Below are the code and all the weights of a small trained network. Each question names an input and a class and asks about switching units off, where a switched-off unit gives its printed mean instead of its output.

import numpy as np


def w(rows, s, z=0):
    codes = np.array(rows[::2]) - 128.0
    scale = np.full(codes.shape[1], s)
    scale[-1] = z or s
    return codes * scale


def norm(h):
    return h / np.sqrt((h * h).mean(-1, keepdims=True) + 1e-5)


def f(y):
    return np.maximum(y, 0)


def log_softmax(a):
    a = a - a.max(-1, keepdims=True)
    return a - np.log(np.exp(a).sum(-1, keepdims=True))


def net(x, mask):
    res = np.array(x, float).reshape(1, 5) / 4 @ E
    u = 0
    for l in range(2):
        y = f(norm(res) @ A[l][:, :-1].T + A[l][:, -1])
        res = res + np.where(mask[u : u + 4], y, B[l][:, -1]) @ B[l][:, :-1]
        u += 4
    return log_softmax(norm(res)[-1] @ U[:, :-1].T + U[:, -1])


A, B = {}, {}
E = w([
[125,202,61,161,119,106,226,107,119,137,158],'x0',
[146,110,6,134,207,122,112,112,116,180,109],'x1',
[104,180,132,91,170,97,163,120,89,162,184],'x2',
[222,151,73,51,60,152,104,172,55,175,111],'x3',
[108,70,99,119,114,90,118,127,159,176,210],'x4',
],0.011)
A[0] = w([
[140,150,69,126,80,68,136,124,119,204,227,253],'L0N1',
[100,108,80,200,223,121,160,86,190,161,137,150],'L0N2',
[192,107,73,100,141,186,96,152,69,150,90,39],'L0N3',
[142,170,73,100,247,114,126,117,70,150,105,52],'L0N4',
],0.011,0.0015)
B[0] = w([
[169,149,214,169,130,189,179,155,102,213,130,252],'L0N1',
[122,84,90,119,56,84,2,121,193,92,129,254],'L0N2',
[110,156,77,165,90,74,94,66,129,86,106,226],'L0N3',
[62,108,161,52,191,170,173,159,158,211,118,224],'L0N4',
],0.013,0.0092)
A[1] = w([
[156,70,80,121,53,172,36,93,106,190,16,99],'L1N1',
[104,71,255,149,218,219,71,163,117,17,101,7],'L1N2',
[32,38,153,145,70,38,194,106,250,40,250,149],'L1N3',
[201,45,216,118,27,111,65,135,117,118,241,202],'L1N4',
],0.0061,0.002)
B[1] = w([
[135,108,164,134,154,98,62,163,154,76,171,237],'L1N1',
[96,190,153,90,192,131,172,165,141,186,118,198],'L1N2',
[96,134,102,144,176,10,80,125,146,149,170,253],'L1N3',
[124,56,108,81,136,130,124,105,199,168,173,247],'L1N4',
],0.014,0.0077)
U = w([
[105,114,126,114,160,62,53,123,154,104,131,176],'0',
[119,142,178,105,160,198,197,137,107,179,118,179],'1',
[204,151,122,176,46,137,140,108,75,8,102,3],'2',
],0.016,0.0053)

Each question gives the input, the list of numbers given to net, and the class t.
The units are the neurons (one row each of A and B). Each row of codes is followed by its name. A weight is (code - 128) times the scale printed after its matrix; where a second scale follows, it is the last column's (A, B and U).
mask holds one flag per neuron, layer by layer. A switched-off neuron (its flag False) gives its mean, the last column of its row in B, instead of its output. The means were averaged over made-up inputs and are rounded, as every weight is.
A unit's drop is (log p(t) with every unit on - log p(t) with that unit switched off) / (log p(t) with every unit on - log p(t) with every unit switched off).
The circuit of an input: a set's keep is (log p(t) with only the set's units on - log p(t) with every unit switched off) / (log p(t) with every unit on - log p(t) with every unit switched off). Starting from all 8 units, units are removed one at a time, each time the one whose removal leaves the highest keep (on an exact tie, the one counted first), for as long as the keep stays at least 0.8.
circuit, biggest first: the units of the circuit, biggest drop first
unit that matters most: the unit with the biggest drop
top k neurons: the k neurons with the biggest drops, biggest first
top k neurons in layer l: the k neurons of layer l with the biggest drops, biggest first
drop of u: that unit's drop, to one decimal
input [4,-7,-4,0,-7], class 1: top 4 neurons => [L0N2; L0N3; L1N2; L1N1]
input [-4,-5,1,-3,-6], class 1: top 3 neurons => [L0N2; L1N2; L0N3]
input [1,8,3,3,5], class 1: top 2 neurons => [L0N1; L0N4]
input [5,-7,0,-1,-6], class 1: unit that matters most => L0N2
input [4,-7,-7,6,-3], class 2: top 2 neurons => [L0N2; L1N3]
input [0,4,-8,4,-3], class 2: top 2 neurons in layer 1 => [L1N3; L1N4]
input [6,-4,3,-2,-4], class 2: top 3 neurons in layer 1 => [L1N4; L1N2; L1N1]
input [-6,3,5,0,6], class 1: circuit, biggest first => [L0N1; L1N3]
input [-7,0,-4,5,-7], class 2: top 3 neurons in layer 0 => [L0N3; L0N4; L0N2]
input [8,-1,-4,1,-7], class 2: top 2 neurons in layer 1 => [L1N2; L1N4]
input [4,-4,-6,7,0], class 2: top 2 neurons => [L0N2; L1N3]
input [8,-3,8,-1,6], class 1: drop of L0N1 => 1.8
